Below is a small trained network, with its code and all its weights. Each question gives an input and a class and asks what happens when units are switched off, that is, made to give their printed mean instead of their output.

import numpy as np


def w(rows, s, z=0):
    codes = np.array(rows[::2]) - 128.0
    scale = np.full(codes.shape[1], s)
    scale[-1] = z or s
    return codes * scale


def f(y):
    return y / 2 * (1 + np.tanh(0.7978845608 * (y + 0.044715 * y**3)))


def log_softmax(a):
    a = a - a.max(-1, keepdims=True)
    return a - np.log(np.exp(a).sum(-1, keepdims=True))


def net(x, mask):
    res = np.array(x, float).reshape(1, 5) / 4 @ E
    y = f(res @ A[0][:, :-1].T + A[0][:, -1])
    res = res + np.where(mask, y, B[0][:, -1]) @ B[0][:, :-1]
    return log_softmax(res[-1] @ U[:, :-1].T + U[:, -1])


A, B = {}, {}
E = w([
[152,129,105,83,181,184,99,249,97,68,105,59],'x0',
[39,8,154,139,118,175,66,138,138,132,79,143],'x1',
[217,110,100,82,181,88,126,129,193,190,54,111],'x2',
[141,128,129,130,126,133,128,123,131,110,120,138],'x3',
[158,124,133,139,103,120,103,142,133,113,122,144],'x4',
],0.018)
A[0] = w([
[104,150,137,154,94,95,136,55,152,161,89,179,255],'neuron 1',
[56,1,186,175,80,222,83,121,79,106,179,143,182],'neuron 2',
[87,138,169,174,79,107,143,122,148,134,158,157,143],'neuron 3',
[154,225,100,85,123,196,93,175,56,65,161,69,180],'neuron 4',
[147,57,124,50,218,163,81,180,146,141,53,98,76],'neuron 5',
[149,248,133,115,108,79,184,145,80,103,185,145,248],'neuron 6',
[235,168,107,103,169,88,150,126,131,177,163,101,136],'neuron 7',
[233,176,70,70,163,82,175,112,203,175,119,85,163],'neuron 8',
[122,8,148,89,130,142,100,116,183,156,29,111,73],'neuron 9',
[119,149,157,128,132,175,131,194,40,71,126,57,136],'neuron 10',
[172,115,90,55,181,141,85,217,121,126,76,35,73],'neuron 11',
[121,210,175,176,95,85,152,76,83,113,214,179,247],'neuron 12',
[162,111,151,106,111,79,106,51,208,226,96,137,135],'neuron 13',
[126,122,119,146,125,155,191,120,127,128,135,142,115],'neuron 14',
],0.0099,0.0087)
B[0] = w([
[97,63,254,251,159,146,144,83,111,150,78,88,214],'neuron 1',
[7,157,82,133,133,216,33,78,96,105,127,164,251],'neuron 2',
[123,98,75,180,90,214,103,121,158,147,156,129,177],'neuron 3',
[150,221,132,108,134,95,147,244,173,116,149,160,244],'neuron 4',
[168,72,129,156,125,195,178,181,27,114,96,80,208],'neuron 5',
[170,89,165,120,82,121,194,188,134,34,205,13,254],'neuron 6',
[139,161,68,132,83,122,136,71,150,69,78,203,221],'neuron 7',
[203,123,106,171,89,91,155,69,170,88,33,162,250],'neuron 8',
[110,39,209,188,172,155,121,215,85,172,100,90,204],'neuron 9',
[119,218,116,38,170,128,62,177,90,80,126,172,218],'neuron 10',
[171,97,67,187,78,194,175,147,83,90,166,171,223],'neuron 11',
[121,42,156,149,71,166,172,143,156,74,232,40,242],'neuron 12',
[159,93,244,151,161,68,105,111,182,143,54,117,217],'neuron 13',
[121,110,158,130,113,150,132,126,139,94,141,134,136],'neuron 14',
],0.0099,0.026)
U = w([
[159,66,136,140,107,150,177,163,83,111,179,62,194],'0',
[161,133,155,123,103,44,146,39,194,121,99,130,130],'1',
[71,127,119,150,128,157,97,19,147,147,151,148,251],'2',
[135,105,178,139,225,100,112,147,145,250,74,116,14],'3',
[152,229,140,32,136,85,126,207,178,108,200,125,134],'4',
[184,165,35,125,97,120,156,124,130,111,105,194,84],'5',
[94,175,89,47,178,140,68,150,79,113,105,196,29],'6',
],0.012,0.0028)

Each question gives the input, the list of numbers given to net, and the class t.
The units are the neurons (one row each of A and B). Each row of codes is followed by its name. A weight is (code - 128) times the scale printed after its matrix; where a second scale follows, it is the last column's (A, B and U).
mask holds one flag per neuron, in row order. A switched-off neuron (its flag False) gives its mean, the last column of its row in B, instead of its output. The means were averaged over made-up inputs and are rounded, as every weight is.
A unit's drop is (log p(t) with every unit on - log p(t) with that unit switched off) / (log p(t) with every unit on - log p(t) with every unit switched off).
The circuit of an input: a set's keep is (log p(t) with only the set's units on - log p(t) with every unit switched off) / (log p(t) with every unit on - log p(t) with every unit switched off). Starting from the 12 units with the biggest drops (on a tie, the unit counted first), units are removed one at a time, each time the one whose removal leaves the highest keep (on an exact tie, the one counted first), for as long as the keep stays at least 0.8.
circuit, biggest first: the units of the circuit, biggest drop first
top k neurons: the k neurons with the biggest drops, biggest first
drop when u is switched off: that unit's drop, to one decimal
input [8,0,-6,4,-3], class 4: circuit, biggest first	[neuron 4]
input [-1,-8,1,-8,-6], class 1: top 3 neurons	[neuron 8; neuron 7; neuron 5]
input [0,3,3,6,-2], class 3: circuit, biggest first	[neuron 6; neuron 12]
input [-2,-5,1,-8,-6], class 1: circuit, biggest first	[neuron 8; neuron 5]
input [8,-3,0,3,-3], class 4: top 2 neurons	[neuron 4; neuron 10]
input [2,-8,0,1,-6], class 4: top 2 neurons	[neuron 6; neuron 4]
input [6,1,-1,2,1], class 6: top 2 neurons	[neuron 6; neuron 12]
input [7,-5,1,1,-8], class 5: top 2 neurons	[neuron 11; neuron 8]
input [1,-8,-4,-7,6], class 4: top 2 neurons	[neuron 4; neuron 1]
input [-8,7,0,0,0], class 2: top 3 neurons	[neuron 2; neuron 3; neuron 4]
input [4,-7,1,-7,6], class 5: top 3 neurons	[neuron 8; neuron 7; neuron 11]
input [-8,1,-4,0,6], class 2: top 3 neurons	[neuron 2; neuron 5; neuron 6]
input [3,-7,1,-2,2], class 5: top 2 neurons	[neuron 8; neuron 7]
input [-7,8,-1,-2,7], class 2: circuit, biggest first	[neuron 2]
input [8,-2,2,3,-1], class 5: drop when neuron 11 is switched off	0.3
input [-2,5,4,3,-3], class 3: drop when neuron 2 is switched off	0.0
input [-2,3,0,-5,0], class 2: drop when neuron 4 is switched off	0.1
